Here is a tiny trained network, its code and every weight. The questions are about switching its units off for an input and a class, where a switched-off unit gives its printed mean instead of its output.

import numpy as np


def w(rows, s, z=0):
    codes = np.array(rows[::2]) - 128.0
    scale = np.full(codes.shape[1], s)
    scale[-1] = z or s
    return codes * scale


def norm(h):
    return h / np.sqrt((h * h).mean(-1, keepdims=True) + 1e-5)


def f(y):
    return np.maximum(y, 0)


def log_softmax(a):
    a = a - a.max(-1, keepdims=True)
    return a - np.log(np.exp(a).sum(-1, keepdims=True))


def net(x, mask):
    res = np.array(x, float).reshape(1, 5) / 4 @ E
    u = 0
    for l in range(2):
        y = f(norm(res) @ A[l][:, :-1].T + A[l][:, -1])
        res = res + np.where(mask[u : u + 12], y, B[l][:, -1]) @ B[l][:, :-1]
        u += 12
    return log_softmax(norm(res)[-1] @ U[:, :-1].T + U[:, -1])


A, B = {}, {}
E = w([
[204,166,151,166,206],'x0',
[165,7,143,153,120],'x1',
[113,148,180,234,95],'x2',
[96,114,138,128,158],'x3',
[136,130,128,126,121],'x4',
],0.011)
A[0] = w([
[197,59,106,29,202,135],'0.n0',
[207,64,127,90,183,1],'0.n1',
[209,87,140,175,153,51],'0.n2',
[51,136,205,77,132,119],'0.n3',
[191,2,146,155,125,162],'0.n4',
[147,152,79,120,164,65],'0.n5',
[168,171,106,82,110,104],'0.n6',
[236,150,116,186,240,173],'0.n7',
[158,48,95,123,91,108],'0.n8',
[161,158,90,138,88,128],'0.n9',
[135,127,100,52,164,181],'0.n10',
[195,43,186,191,104,134],'0.n11',
],0.0099,0.0086)
B[0] = w([
[206,164,79,116,98,239],'0.n0',
[254,184,6,189,175,154],'0.n1',
[141,106,171,199,191,157],'0.n2',
[141,145,114,102,80,164],'0.n3',
[115,30,96,186,128,250],'0.n4',
[150,122,163,99,158,137],'0.n5',
[85,125,84,61,144,159],'0.n6',
[158,122,193,161,240,255],'0.n7',
[124,125,68,148,153,186],'0.n8',
[66,114,170,86,134,154],'0.n9',
[124,66,80,59,124,221],'0.n10',
[52,90,113,163,145,219],'0.n11',
],0.0093,0.0077)
A[1] = w([
[54,221,169,127,36,39],'1.n0',
[152,29,111,159,132,116],'1.n1',
[216,241,253,173,162,45],'1.n2',
[151,123,110,136,196,137],'1.n3',
[100,112,102,191,159,148],'1.n4',
[104,70,151,86,106,187],'1.n5',
[206,165,122,214,185,104],'1.n6',
[144,101,206,136,137,36],'1.n7',
[151,151,116,143,245,147],'1.n8',
[207,146,70,66,108,89],'1.n9',
[126,81,82,123,220,128],'1.n10',
[60,173,188,237,91,253],'1.n11',
],0.011,0.0053)
B[1] = w([
[180,84,174,82,107,191],'1.n0',
[235,109,81,191,100,217],'1.n1',
[1,146,67,103,129,199],'1.n2',
[162,157,156,89,127,192],'1.n3',
[71,142,116,102,122,194],'1.n4',
[115,167,87,140,150,186],'1.n5',
[88,196,89,142,191,209],'1.n6',
[119,105,154,160,148,136],'1.n7',
[185,204,162,131,124,227],'1.n8',
[34,137,175,183,153,188],'1.n9',
[195,148,161,45,71,224],'1.n10',
[86,113,229,142,67,255],'1.n11',
],0.0096,0.0086)
U = w([
[38,150,43,7,90,226],'0',
[178,35,2,92,81,142],'1',
[58,131,242,81,18,33],'2',
[66,39,115,210,37,138],'3',
[175,225,139,19,191,202],'4',
[245,145,45,161,214,12],'5',
[21,249,189,157,170,19],'6',
[149,91,215,220,187,250],'7',
],0.018,0.0018)

Each question gives the input, the list of numbers given to net, and the class t.
The units are the neurons (one row each of A and B). Each row of codes is followed by its name. A weight is (code - 128) times the scale printed after its matrix; where a second scale follows, it is the last column's (A, B and U).
mask holds one flag per neuron, layer by layer. A switched-off neuron (its flag False) gives its mean, the last column of its row in B, instead of its output. The means were averaged over made-up inputs and are rounded, as every weight is.
A unit's drop is (log p(t) with every unit on - log p(t) with that unit switched off) / (log p(t) with every unit on - log p(t) with every unit switched off).
The circuit of an input: a set's keep is (log p(t) with only the set's units on - log p(t) with every unit switched off) / (log p(t) with every unit on - log p(t) with every unit switched off). Starting from the 12 units with the biggest drops (on a tie, the unit counted first), units are removed one at a time, each time the one whose removal leaves the highest keep (on an exact tie, the one counted first), for as long as the keep stays at least 0.8.
units of the circuit, in order: the units of the circuit, biggest drop first
top k neurons: the k neurons with the biggest drops, biggest first
k most important neurons of layer l: the k neurons of layer l with the biggest drops, biggest first
drop of u: that unit's drop, to one decimal
input [-6,0,2,-3,-1], class 2: units of the circuit, in order -> (0.n4)
input [-2,0,7,-4,-5], class 2: top 4 neurons -> (1.n11, 0.n4, 0.n7, 0.n10)
input [0,2,4,1,-3], class 3: units of the circuit, in order -> (0.n7, 1.n4)
input [0,7,6,5,1], class 3: top 3 neurons -> (0.n11, 0.n4, 0.n7)
input [-6,-4,1,4,-8], class 2: units of the circuit, in order -> (1.n2, 1.n6)
input [4,-4,1,-7,2], class 6: top 3 neurons -> (1.n2, 0.n10, 0.n0)
input [-1,-1,5,1,0], class 2: top 2 neurons -> (0.n7, 0.n4)
input [7,0,8,-8,6], class 6: 2 most important neurons of layer 1 -> (1.n2, 1.n6)
input [0,-5,-5,6,-7], class 0: 2 most important neurons of layer 0 -> (0.n7, 0.n10)
input [0,-7,1,2,-3], class 2: 2 most important neurons of layer 1 -> (1.n0, 1.n6)
input [-3,0,8,-1,0], class 2: top 2 neurons -> (1.n11, 0.n4)
input [4,-4,2,-4,7], class 6: top 2 neurons -> (1.n2, 0.n10)
input [8,0,8,1,-6], class 6: top 2 neurons -> (1.n2, 1.n6)
input [-6,4,0,7,3], class 1: units of the circuit, in order -> (1.n11)
input [-2,-3,3,-6,2], class 2: drop of 1.n4 -> 0.0
input [-4,-1,6,4,8], class 2: drop of 0.n4 -> 0.2
input [0,-2,-2,0,7], class 0: drop of 0.n7 -> 0.4
input [-1,-4,-3,0,0], class 0: drop of 0.n7 -> 0.7
